Here is a tiny trained network, its code and every weight. The questions are about switching its units off for an input and a target symbol, where a switched-off unit gives its printed mean instead of its output.

import numpy as np


def w(rows, s, z=0):
    codes = np.array(rows[::2]) - 128.0
    scale = np.full(codes.shape[1], s)
    scale[-1] = z or s
    return codes * scale


def f(y):
    return y / 2 * (1 + np.tanh(0.7978845608 * (y + 0.044715 * y**3)))


def softmax(a):
    e = np.exp(a - a.max(-1, keepdims=True))
    return e / e.sum(-1, keepdims=True)


def log_softmax(a):
    a = a - a.max(-1, keepdims=True)
    return a - np.log(np.exp(a).sum(-1, keepdims=True))


def net(x, mask):
    ids = ['ΔΞβμπσψ'.index(c) for c in x.split()]
    T = len(ids)
    res = E[ids] + P[:T]
    u = 0
    for l in range(2):
        q, k, v = (res @ M[l].T for M in (Q, K, V))
        z = softmax(np.where(np.tri(T) > 0, q @ k.T / 3**0.5, -1e9)) @ v
        res = res + np.where(mask[u], z, O[l][:, -1]) @ O[l][:, :-1]
        u += 1
        y = f(res @ A[l][:, :-1].T + A[l][:, -1])
        res = res + np.where(mask[u : u + 16], y, B[l][:, -1]) @ B[l][:, :-1]
        u += 16
    return log_softmax(res[-1] @ U[:, :-1].T + U[:, -1])


Q, K, V, O, A, B = {}, {}, {}, {}, {}, {}
E = w([
[138,114,85,58,213,128,38,83,92],'Δ',
[157,61,200,168,172,105,146,35,242],'Ξ',
[64,125,76,181,153,97,97,139,105],'β',
[140,152,103,158,61,81,135,131,175],'μ',
[61,123,242,180,73,23,48,95,94],'π',
[255,135,211,105,129,180,121,104,144],'σ',
[4,150,147,71,70,183,175,123,143],'ψ',
],0.012)
P = w([
[173,108,84,158,68,117,155,13,54],'0',
[145,144,124,180,133,166,86,95,130],'1',
[142,142,144,173,143,119,111,98,122],'2',
[136,152,139,156,144,96,115,104,127],'3',
[129,160,137,141,151,80,127,112,128],'4',
[124,169,137,131,161,60,136,113,129],'5',
[122,179,132,126,170,43,150,112,134],'6',
[118,184,126,115,183,35,161,106,143],'7',
[118,191,128,101,188,19,174,102,145],'8',
[92,192,106,104,191,2,153,90,150],'9',
],0.0089)
Q[0] = w([
[160,164,127,154,158,49,116,103,124],'0.h0',
[39,125,141,96,93,252,141,114,151],'0.h0',
[159,147,184,122,153,133,156,174,114],'0.h0',
],0.03)
K[0] = w([
[61,161,166,36,114,165,215,154,142],'0.h0',
[225,83,46,242,70,128,25,34,99],'0.h0',
[101,123,91,71,148,4,135,90,143],'0.h0',
],0.019)
V[0] = w([
[205,123,181,59,76,79,213,186,128],'0.h0',
[192,52,137,83,137,99,46,110,66],'0.h0',
[132,206,101,233,136,92,80,77,254],'0.h0',
],0.0095)
O[0] = w([
[170,81,203,253,206,162,218,159,87,92],'0.h0',
[147,172,69,196,148,51,99,9,134,2],'0.h0',
[161,99,49,169,96,121,59,162,144,147],'0.h0',
],0.0059,0.0022)
A[0] = w([
[157,166,101,128,77,123,163,175,147,208],'0.n0',
[125,140,45,150,150,231,203,151,139,112],'0.n1',
[186,72,82,147,63,149,114,180,78,67],'0.n2',
[129,149,165,158,154,198,119,183,119,12],'0.n3',
[119,42,76,136,115,115,163,100,169,47],'0.n4',
[149,101,126,60,130,67,108,156,101,3],'0.n5',
[50,147,170,109,155,123,87,141,133,97],'0.n6',
[147,206,158,159,121,131,54,197,199,112],'0.n7',
[118,116,86,162,145,94,96,189,197,24],'0.n8',
[93,80,200,99,151,151,104,252,191,101],'0.n9',
[145,97,22,104,37,105,149,176,76,39],'0.n10',
[105,2,148,156,145,105,157,147,141,94],'0.n11',
[97,67,100,156,149,251,115,136,120,83],'0.n12',
[127,122,35,146,26,147,197,139,125,112],'0.n13',
[129,162,57,183,67,123,193,139,116,88],'0.n14',
[46,121,116,112,134,125,150,178,137,78],'0.n15',
],0.0094,0.0045)
B[0] = w([
[160,30,115,117,152,136,138,132,135,181],'0.n0',
[138,119,68,105,88,62,98,90,92,112],'0.n1',
[128,3,158,177,80,214,159,196,174,115],'0.n2',
[78,170,164,154,83,194,155,75,120,127],'0.n3',
[73,169,106,115,91,188,106,196,149,113],'0.n4',
[115,134,73,190,67,125,112,134,199,124],'0.n5',
[175,82,179,115,113,150,136,148,154,165],'0.n6',
[177,84,118,76,126,122,99,167,137,184],'0.n7',
[126,217,124,196,108,205,137,140,82,115],'0.n8',
[63,58,6,154,131,167,80,90,126,254],'0.n9',
[98,194,194,63,92,74,122,175,12,128],'0.n10',
[184,161,99,121,65,111,108,136,177,123],'0.n11',
[168,68,108,115,97,93,114,110,128,109],'0.n12',
[155,55,162,97,164,91,170,103,141,145],'0.n13',
[127,34,112,124,100,169,192,218,147,141],'0.n14',
[167,90,172,163,114,218,69,99,100,147],'0.n15',
],0.011,0.0047)
Q[1] = w([
[150,105,132,110,69,136,149,137,175],'1.h0',
[255,168,107,172,79,110,81,85,105],'1.h0',
[152,80,155,102,190,119,79,98,126],'1.h0',
],0.012)
K[1] = w([
[108,65,150,197,115,152,117,134,111],'1.h0',
[197,168,139,174,247,43,62,253,207],'1.h0',
[139,148,130,140,110,53,223,48,128],'1.h0',
],0.012)
V[1] = w([
[250,99,100,46,128,247,124,124,131],'1.h0',
[148,223,88,73,70,155,145,73,215],'1.h0',
[198,166,76,227,159,144,131,127,84],'1.h0',
],0.011)
O[1] = w([
[95,56,175,107,200,2,207,47,102,214],'1.h0',
[115,84,226,162,207,143,137,197,194,54],'1.h0',
[10,78,164,38,139,74,120,137,166,4],'1.h0',
],0.0058,0.0027)
A[1] = w([
[64,128,145,46,108,135,191,109,127,2],'1.n0',
[142,116,138,164,77,126,66,149,136,74],'1.n1',
[157,138,192,79,118,132,121,186,107,40],'1.n2',
[64,124,108,168,121,194,171,77,158,58],'1.n3',
[153,80,209,141,99,120,165,185,106,97],'1.n4',
[135,84,201,146,120,54,99,133,83,66],'1.n5',
[71,202,151,132,68,153,179,228,155,59],'1.n6',
[17,140,121,211,144,155,148,173,40,197],'1.n7',
[149,138,116,178,80,110,121,74,191,82],'1.n8',
[7,121,133,109,142,153,148,149,143,13],'1.n9',
[132,134,179,134,132,121,102,157,16,40],'1.n10',
[26,146,86,62,67,154,131,152,149,92],'1.n11',
[45,161,98,116,131,198,152,217,129,46],'1.n12',
[135,114,82,208,145,139,111,93,128,47],'1.n13',
[104,134,177,138,123,163,125,188,206,56],'1.n14',
[123,160,157,197,138,138,194,168,142,38],'1.n15',
],0.011,0.0045)
B[1] = w([
[198,175,152,125,127,93,77,202,158,168],'1.n0',
[145,158,102,171,110,152,134,177,142,199],'1.n1',
[78,209,166,92,135,131,179,99,107,131],'1.n2',
[26,117,222,113,117,126,103,146,82,179],'1.n3',
[55,143,93,163,201,130,83,120,195,178],'1.n4',
[186,176,116,157,94,197,140,137,96,249],'1.n5',
[55,24,174,137,131,161,75,110,84,157],'1.n6',
[197,135,133,37,116,103,132,170,158,176],'1.n7',
[75,181,75,151,197,200,154,162,123,177],'1.n8',
[172,253,109,55,61,130,147,187,143,179],'1.n9',
[102,136,163,95,169,85,155,144,222,139],'1.n10',
[179,123,228,126,139,84,138,143,81,255],'1.n11',
[93,105,178,163,126,86,124,35,118,217],'1.n12',
[76,181,237,113,116,92,113,142,152,204],'1.n13',
[45,236,97,70,98,124,232,101,86,213],'1.n14',
[173,79,128,102,83,127,42,80,93,138],'1.n15',
],0.011,0.005)
U = w([
[92,179,55,92,151,43,38,2,108,110],'Δ',
[75,170,119,106,145,111,213,93,186,53],'Ξ',
[135,153,162,58,104,49,160,148,149,127],'β',
[101,18,90,131,117,113,178,148,191,254],'μ',
[149,188,106,162,91,143,122,116,136,67],'π',
[202,178,199,184,192,111,235,36,134,178],'σ',
[95,117,167,141,104,139,142,74,91,74],'ψ',
],0.0049,0.0042)

Each question gives the input, a string of symbols that net reads in full, and the target symbol t.
The units are the heads (3 rows each of Q, K, V and O) and the neurons (one row each of A and B). Each row of codes is followed by its name. A weight is (code - 128) times the scale printed after its matrix; where a second scale follows, it is the last column's (O, A, B and U).
mask holds one flag per unit, layer by layer, with each layer's heads first. A switched-off unit (its flag False) gives its mean, the last column of its rows in O or B, instead of its output. The means were averaged over made-up inputs and are rounded, as every weight is.
A unit's drop is (log p(t) with every unit on - log p(t) with that unit switched off) / (log p(t) with every unit on - log p(t) with every unit switched off).
The circuit of an input: a set's keep is (log p(t) with only the set's units on - log p(t) with every unit switched off) / (log p(t) with every unit on - log p(t) with every unit switched off). Starting from the 12 units with the biggest drops (on a tie, the unit counted first), units are removed one at a time, each time the one whose removal leaves the highest keep (on an exact tie, the one counted first), for as long as the keep stays at least 0.8.
units of the circuit, in order: the units of the circuit, biggest drop first
unit that matters most: the unit with the biggest drop
k most important neurons: the k neurons with the biggest drops, biggest first
k most important neurons of layer l: the k neurons of layer l with the biggest drops, biggest first
input σ Δ ψ Δ σ, target β: units of the circuit, in order : 1.h0; 0.h0; 1.n0
input σ σ Δ σ ψ σ σ, target β: 3 most important neurons of layer 1 : 1.n9; 1.n11; 1.n0
input σ σ σ ψ σ σ σ π, target β: units of the circuit, in order : 1.h0; 0.h0; 1.n9
input ψ σ β σ σ ψ ψ, target σ: 2 most important neurons : 0.n9; 0.n13
input β ψ σ β, target π: most important neuron : 0.n10
input β Δ σ σ σ σ π σ Δ σ, target Δ: units of the circuit, in order : 0.h0; 1.h0
input σ σ σ σ Δ σ ψ μ, target β: units of the circuit, in order : 1.h0; 0.h0; 1.n0
input σ Δ ψ β σ σ σ μ, target β: units of the circuit, in order : 1.h0; 0.h0; 1.n11
input μ ψ σ ψ Ξ σ ψ, target Δ: units of the circuit, in order : 1.h0; 0.h0; 0.n2; 0.n14
input ψ σ Δ, target σ: units of the circuit, in order : 1.h0; 0.h0
input ψ ψ σ σ Δ μ σ β σ β, target σ: 2 most important neurons : 0.n6; 0.n15
input σ ψ σ Δ σ ψ, target σ: 3 most important neurons of layer 0 : 0.n9; 0.n0; 0.n3
input Ξ σ ψ Δ σ Ξ, target μ: 2 most important neurons : 0.n4; 0.n9
input σ Δ Δ ψ β ψ μ, target μ: 2 most important neurons : 0.n0; 0.n9
input Δ σ σ μ σ ψ σ σ Δ, target Ξ: units of the circuit, in order : 1.h0; 0.h0; 1.n14; 1.n11
input Δ β μ σ σ ψ Ξ, target Ξ: units of the circuit, in order : 1.n14; 0.h0; 1.h0
input β σ σ σ σ ψ, target π: units of the circuit, in order : 1.h0; 0.h0; 0.n10; 1.n1
input Δ σ σ σ Δ ψ Δ σ β, target Ξ: 2 most important neurons of layer 0 : 0.n6; 0.n15
input ψ π ψ σ σ ψ Δ, target σ: units of the circuit, in order : 1.h0
input π β μ Ξ Ξ σ σ ψ π, target ψ: unit that matters most : 0.h0
input π σ σ ψ, target ψ: units of the circuit, in order : 1.h0; 1.n6; 0.n7; 1.n3
input σ Ξ σ σ Ξ σ, target Ξ: 2 most important neurons of layer 0 : 0.n11; 0.n2
input σ σ σ β σ β, target σ: 4 most important neurons : 0.n7; 0.n9; 1.n5; 0.n8
input Δ Ξ Δ μ σ ψ μ, target Ξ: 2 most important neurons of layer 1 : 1.n14; 1.n4
input σ ψ μ σ σ Δ β, target β: units of the circuit, in order : 0.h0; 1.h0; 1.n9
input β μ Δ σ σ ψ μ, target π: 3 most important neurons of layer 0 : 0.n10; 0.n13; 0.n7
input ψ Δ σ ψ, target Δ: units of the circuit, in order : 0.h0
